Below is a small trained network, with its code and all its weights. Each question gives an input and a class and asks what happens when units are switched off, that is, made to give their printed mean instead of their output.

import numpy as np


def w(rows, s, z=0):
    codes = np.array(rows[::2]) - 128.0
    scale = np.full(codes.shape[1], s)
    scale[-1] = z or s
    return codes * scale


def f(y):
    return np.maximum(y, 0)


def log_softmax(a):
    a = a - a.max(-1, keepdims=True)
    return a - np.log(np.exp(a).sum(-1, keepdims=True))


def net(x, mask):
    res = np.array(x, float).reshape(1, 6) / 4 @ E
    y = f(res @ A[0][:, :-1].T + A[0][:, -1])
    res = res + np.where(mask, y, B[0][:, -1]) @ B[0][:, :-1]
    return log_softmax(res[-1] @ U[:, :-1].T + U[:, -1])


A, B = {}, {}
E = w([
[156,163,125,129,146,130,138,96],'x0',
[4,158,165,166,125,205,3,28],'x1',
[120,122,140,128,115,119,128,135],'x2',
[196,43,132,227,80,255,209,44],'x3',
[65,149,6,20,17,131,180,46],'x4',
[120,122,146,128,121,111,136,125],'x5',
],0.0061)
A[0] = w([
[72,123,138,143,123,144,128,134,10],'n0',
[148,114,229,194,223,136,90,151,154],'n1',
[81,140,139,187,98,147,60,57,25],'n2',
[10,150,173,162,142,182,39,41,61],'n3',
[98,93,160,169,126,188,142,70,79],'n4',
[203,35,112,174,86,151,212,126,69],'n5',
[91,167,108,87,150,83,85,199,89],'n6',
[188,109,230,164,217,113,94,162,127],'n7',
[151,87,139,185,115,196,158,81,53],'n8',
[127,53,79,178,77,210,176,93,100],'n9',
[75,140,48,33,22,126,146,34,195],'n10',
[38,148,162,139,164,184,32,33,70],'n11',
[246,73,80,83,137,56,255,213,45],'n12',
[159,132,156,168,223,176,75,180,138],'n13',
[76,196,96,42,172,62,81,141,130],'n14',
[84,142,155,135,132,170,90,114,22],'n15',
[166,32,139,214,64,189,162,83,101],'n16',
[93,192,108,90,156,32,85,196,100],'n17',
[98,175,121,32,176,69,34,195,113],'n18',
[130,147,145,84,140,55,107,144,73],'n19',
[73,156,28,42,56,108,201,50,167],'n20',
[179,114,230,205,198,108,85,167,135],'n21',
],0.006,0.0013)
B[0] = w([
[141,162,120,134,155,121,164,122,142],'n0',
[181,79,55,208,64,39,107,135,226],'n1',
[70,164,144,108,161,149,188,179,188],'n2',
[77,179,134,125,173,129,202,227,231],'n3',
[132,147,209,99,160,142,126,102,186],'n4',
[154,163,190,52,167,195,102,96,212],'n5',
[161,125,150,106,199,159,84,81,198],'n6',
[159,83,69,170,81,89,124,138,222],'n7',
[128,129,157,82,149,124,92,86,196],'n8',
[182,106,153,91,129,192,89,78,212],'n9',
[152,48,43,194,73,68,103,155,251],'n10',
[61,184,122,132,169,119,192,222,223],'n11',
[3,232,148,122,183,175,244,253,253],'n12',
[143,80,87,153,83,86,100,155,202],'n13',
[170,110,172,107,139,156,75,61,224],'n14',
[106,168,103,123,163,144,163,160,162],'n15',
[156,140,185,70,159,171,85,21,228],'n16',
[178,132,181,93,175,173,103,68,222],'n17',
[169,109,193,87,155,170,98,33,233],'n18',
[130,140,147,101,160,167,101,95,177],'n19',
[159,66,39,192,49,60,106,134,246],'n20',
[151,45,78,184,72,77,112,149,229],'n21',
],0.0063,0.0071)
U = w([
[163,41,7,196,31,79,84,144,255],'0',
[166,126,216,67,154,185,65,31,101],'1',
[52,226,125,123,155,150,216,246,24],'2',
],0.012,0.00086)

Each question gives the input, the list of numbers given to net, and the class t.
The units are the neurons (one row each of A and B). Each row of codes is followed by its name. A weight is (code - 128) times the scale printed after its matrix; where a second scale follows, it is the last column's (A, B and U).
mask holds one flag per neuron, in row order. A switched-off neuron (its flag False) gives its mean, the last column of its row in B, instead of its output. The means were averaged over made-up inputs and are rounded, as every weight is.
A unit's drop is (log p(t) with every unit on - log p(t) with that unit switched off) / (log p(t) with every unit on - log p(t) with every unit switched off).
The circuit of an input: a set's keep is (log p(t) with only the set's units on - log p(t) with every unit switched off) / (log p(t) with every unit on - log p(t) with every unit switched off). Starting from the 12 units with the biggest drops (on a tie, the unit counted first), units are removed one at a time, each time the one whose removal leaves the highest keep (on an exact tie, the one counted first), for as long as the keep stays at least 0.8.
circuit, biggest first: the units of the circuit, biggest drop first
k most important neurons: the k neurons with the biggest drops, biggest first
drop when u is switched off: that unit's drop, to one decimal
input [-2,-7,0,8,6,-4], class 1: 2 most important neurons	[n5 n16]
input [6,6,-5,-5,-7,8], class 0: circuit, biggest first	[n1]
input [-2,-6,-4,8,-7,6], class 1: 4 most important neurons	[n5 n16 n10 n20]
input [-8,-2,5,-3,-2,1], class 1: 2 most important neurons	[n10 n20]
input [-3,4,7,-8,-8,-4], class 0: 4 most important neurons	[n1 n21 n7 n13]
input [6,-6,-2,7,-2,1], class 1: 2 most important neurons	[n16 n5]
input [3,5,7,3,5,-3], class 0: 2 most important neurons	[n10 n12]
input [1,1,4,-7,-8,4], class 0: 3 most important neurons	[n1 n21 n7]
input [6,7,4,5,-6,-4], class 2: 3 most important neurons	[n3 n11 n2]
input [4,3,1,0,3,-2], class 0: 4 most important neurons	[n12 n10 n20 n5]
input [4,-5,0,-5,-5,4], class 0: 3 most important neurons	[n21 n7 n1]
input [-1,2,-7,8,6,-4], class 1: 3 most important neurons	[n16 n9 n5]
input [2,4,-1,-4,6,-4], class 0: 2 most important neurons	[n10 n20]
input [6,-7,1,3,-5,1], class 2: circuit, biggest first	[n12]
input [2,0,-2,-6,4,-5], class 1: drop when n1 is switched off	0.1
input [4,-8,-3,6,1,-6], class 2: drop when n18 is switched off	0.1
input [4,6,0,-4,-6,1], class 0: drop when n12 is switched off	0.6
